Below are the code and all the weights of a small trained network. Each question names an input and a class and asks about switching units off, where a switched-off unit gives its printed mean instead of its output.

import numpy as np


def w(rows, s, z=0):
    codes = np.array(rows[::2]) - 128.0
    scale = np.full(codes.shape[1], s)
    scale[-1] = z or s
    return codes * scale


def norm(h):
    return h / np.sqrt((h * h).mean(-1, keepdims=True) + 1e-5)


def f(y):
    return np.maximum(y, 0)


def log_softmax(a):
    a = a - a.max(-1, keepdims=True)
    return a - np.log(np.exp(a).sum(-1, keepdims=True))


def net(x, mask):
    res = np.array(x, float).reshape(1, 3) / 4 @ E
    u = 0
    for l in range(2):
        y = f(norm(res) @ A[l][:, :-1].T + A[l][:, -1])
        res = res + np.where(mask[u : u + 4], y, B[l][:, -1]) @ B[l][:, :-1]
        u += 4
    return log_softmax(norm(res)[-1] @ U[:, :-1].T + U[:, -1])


A, B = {}, {}
E = w([
[74,132,113,4,189],'x0',
[147,102,81,164,78],'x1',
[175,79,190,239,215],'x2',
],0.011)
A[0] = w([
[157,138,147,246,139,155],'L0N0',
[186,22,238,198,158,2],'L0N1',
[161,116,68,135,254,226],'L0N2',
[61,200,242,129,56,240],'L0N3',
],0.0089,0.0017)
B[0] = w([
[104,120,36,70,24,244],'L0N0',
[86,95,187,129,95,254],'L0N1',
[8,97,255,98,74,196],'L0N2',
[162,77,28,58,171,179],'L0N3',
],0.0099,0.0079)
A[1] = w([
[129,45,198,208,36,255],'L1N0',
[22,224,176,43,79,210],'L1N1',
[103,248,169,108,255,171],'L1N2',
[200,143,193,187,63,242],'L1N3',
],0.0081,0.0027)
B[1] = w([
[128,104,142,74,5,255],'L1N0',
[128,68,71,83,55,236],'L1N1',
[254,25,88,52,201,153],'L1N2',
[107,27,13,157,89,179],'L1N3',
],0.008,0.0096)
U = w([
[123,112,98,47,149,241],'0',
[123,58,64,146,10,252],'1',
[83,175,100,116,219,60],'2',
[140,191,146,181,196,4],'3',
[134,152,142,193,153,4],'4',
[91,113,190,130,138,159],'5',
[165,139,135,156,175,4],'6',
[159,193,168,172,165,4],'7',
],0.011,0.003)

Each question gives the input, the list of numbers given to net, and the class t.
The units are the neurons (one row each of A and B). Each row of codes is followed by its name. A weight is (code - 128) times the scale printed after its matrix; where a second scale follows, it is the last column's (A, B and U).
mask holds one flag per neuron, layer by layer. A switched-off neuron (its flag False) gives its mean, the last column of its row in B, instead of its output. The means were averaged over made-up inputs and are rounded, as every weight is.
A unit's drop is (log p(t) with every unit on - log p(t) with that unit switched off) / (log p(t) with every unit on - log p(t) with every unit switched off).
The circuit of an input: a set's keep is (log p(t) with only the set's units on - log p(t) with every unit switched off) / (log p(t) with every unit on - log p(t) with every unit switched off). Starting from all 8 units, units are removed one at a time, each time the one whose removal leaves the highest keep (on an exact tie, the one counted first), for as long as the keep stays at least 0.8.
units of the circuit, in order: the units of the circuit, biggest drop first
k most important neurons: the k neurons with the biggest drops, biggest first
k most important neurons of layer l: the k neurons of layer l with the biggest drops, biggest first
drop of u: that unit's drop, to one decimal
input [6,-2,4], class 5: units of the circuit, in order => (L0N2, L0N0)
input [5,1,8], class 5: most important neuron => (L1N3)
input [6,-1,4], class 5: 2 most important neurons => (L0N2, L0N0)
input [-6,-6,-8], class 0: 2 most important neurons => (L0N3, L1N0)
input [4,5,7], class 5: 2 most important neurons => (L0N2, L0N1)
input [-5,-8,-7], class 0: 2 most important neurons of layer 1 => (L1N0, L1N3)
input [7,-1,6], class 5: 2 most important neurons of layer 0 => (L0N2, L0N0)
input [-1,-2,-2], class 0: drop of L0N3 => 0.6
input [-2,-6,-1], class 0: drop of L0N3 => 0.1
input [7,0,8], class 5: drop of L0N2 => 0.2
